Below are the code and all the weights of a small trained network. Each question names an input and a class and asks about switching units off, where a switched-off unit gives its printed mean instead of its output.

import numpy as np


def w(rows, s, z=0):
    codes = np.array(rows[::2]) - 128.0
    scale = np.full(codes.shape[1], s)
    scale[-1] = z or s
    return codes * scale


def f(y):
    return y / 2 * (1 + np.tanh(0.7978845608 * (y + 0.044715 * y**3)))


def log_softmax(a):
    a = a - a.max(-1, keepdims=True)
    return a - np.log(np.exp(a).sum(-1, keepdims=True))


def net(x, mask):
    res = np.array(x, float).reshape(1, 6) / 4 @ E
    y = f(res @ A[0][:, :-1].T + A[0][:, -1])
    res = res + np.where(mask, y, B[0][:, -1]) @ B[0][:, :-1]
    return log_softmax(res[-1] @ U[:, :-1].T + U[:, -1])


A, B = {}, {}
E = w([
[115,148,138,163,117,154,158,113],'x0',
[154,198,118,109,209,251,147,174],'x1',
[140,220,111,2,60,105,117,55],'x2',
[231,179,43,201,100,111,7,125],'x3',
[96,143,150,157,126,162,121,110],'x4',
[115,133,80,117,147,87,151,127],'x5',
],0.011)
A[0] = w([
[117,250,135,27,92,119,111,74,49],'N1',
[149,190,133,67,106,144,130,75,126],'N2',
[68,96,146,150,77,64,103,74,2],'N3',
[175,120,129,78,98,130,134,118,122],'N4',
[112,77,127,156,35,95,118,84,29],'N5',
[96,143,106,178,139,138,132,114,94],'N6',
[79,169,77,129,122,136,161,175,134],'N7',
[76,107,123,111,116,164,135,112,117],'N8',
[134,202,56,58,220,254,141,189,1],'N9',
[186,173,62,188,132,154,67,86,126],'N10',
[56,108,90,107,161,130,126,141,147],'N11',
[90,64,192,65,128,155,226,98,144],'N12',
[157,201,117,104,194,213,132,178,82],'N13',
[121,55,109,223,189,137,124,253,61],'N14',
[186,182,47,220,111,123,74,91,150],'N15',
[70,158,186,71,182,122,196,140,121],'N16',
],0.0094,0.0028)
B[0] = w([
[113,202,224,237,214,102,172,105,248],'N1',
[72,128,212,204,196,116,159,80,203],'N2',
[95,69,69,123,70,108,174,105,186],'N3',
[142,149,125,163,133,97,116,74,162],'N4',
[62,33,114,155,53,100,94,82,184],'N5',
[164,149,160,135,111,110,78,115,141],'N6',
[127,117,124,116,125,123,131,133,145],'N7',
[134,141,96,77,154,126,95,91,152],'N8',
[69,51,66,131,45,93,187,84,240],'N9',
[186,115,86,74,186,179,75,180,227],'N10',
[160,138,129,95,168,124,82,154,155],'N11',
[192,136,97,31,179,177,48,230,241],'N12',
[48,34,35,140,62,96,164,100,215],'N13',
[102,233,241,137,199,60,254,34,255],'N14',
[228,138,133,5,137,192,72,163,248],'N15',
[174,123,119,63,146,150,54,172,218],'N16',
],0.008,0.014)
U = w([
[152,143,103,32,153,185,76,190,158],'0',
[88,208,199,174,182,88,183,87,3],'1',
[61,10,55,124,6,104,160,99,199],'2',
],0.012,0.0017)

Each question gives the input, the list of numbers given to net, and the class t.
The units are the neurons (one row each of A and B). Each row of codes is followed by its name. A weight is (code - 128) times the scale printed after its matrix; where a second scale follows, it is the last column's (A, B and U).
mask holds one flag per neuron, in row order. A switched-off neuron (its flag False) gives its mean, the last column of its row in B, instead of its output. The means were averaged over made-up inputs and are rounded, as every weight is.
A unit's drop is (log p(t) with every unit on - log p(t) with that unit switched off) / (log p(t) with every unit on - log p(t) with every unit switched off).
The circuit of an input: a set's keep is (log p(t) with only the set's units on - log p(t) with every unit switched off) / (log p(t) with every unit on - log p(t) with every unit switched off). Starting from the 12 units with the biggest drops (on a tie, the unit counted first), units are removed one at a time, each time the one whose removal leaves the highest keep (on an exact tie, the one counted first), for as long as the keep stays at least 0.8.
units of the circuit, in order: the units of the circuit, biggest drop first
top k neurons: the k neurons with the biggest drops, biggest first
drop when u is switched off: that unit's drop, to one decimal
input [-6,-8,8,-2,8,8], class 1: units of the circuit, in order	N1
input [8,7,-3,6,3,5], class 2: top 4 neurons	N9, N13, N12, N16
input [8,5,-4,0,6,1], class 2: top 4 neurons	N13, N1, N9, N2
input [3,8,-6,4,-6,5], class 2: top 2 neurons	N9, N13
input [-3,6,-4,-5,-6,1], class 2: top 3 neurons	N9, N13, N15
input [-7,-7,-7,4,8,-8], class 1: top 2 neurons	N14, N9
input [-3,-1,1,0,-4,-6], class 1: top 2 neurons	N9, N15
input [6,5,6,0,4,-2], class 1: top 2 neurons	N1, N2
input [1,1,4,-5,6,5], class 0: top 2 neurons	N12, N14
input [-3,2,1,1,-3,-2], class 2: top 2 neurons	N14, N12
input [8,1,0,-1,-7,5], class 0: top 3 neurons	N14, N1, N9
input [4,-7,1,8,-5,-8], class 0: top 4 neurons	N15, N10, N9, N13
input [3,-7,-7,7,1,5], class 0: top 4 neurons	N15, N1, N10, N9
input [-1,-6,-6,-8,8,3], class 0: units of the circuit, in order	N12
input [4,8,-7,-4,-8,8], class 2: top 4 neurons	N9, N13, N1, N2
input [8,-7,-8,-5,-3,5], class 1: top 3 neurons	N14, N9, N13
input [7,6,7,-3,-8,0], class 1: top 2 neurons	N1, N2
input [5,-4,0,-8,6,-8], class 0: drop when N12 is switched off	0.1
input [2,3,-7,4,1,-6], class 1: drop when N14 is switched off	7.5
input [1,-1,3,-5,4,-7], class 0: drop when N12 is switched off	0.1
input [8,-6,-6,8,3,0], class 0: units of the circuit, in order	N15
input [-3,3,1,-1,7,1], class 2: drop when N14 is switched off	0.2
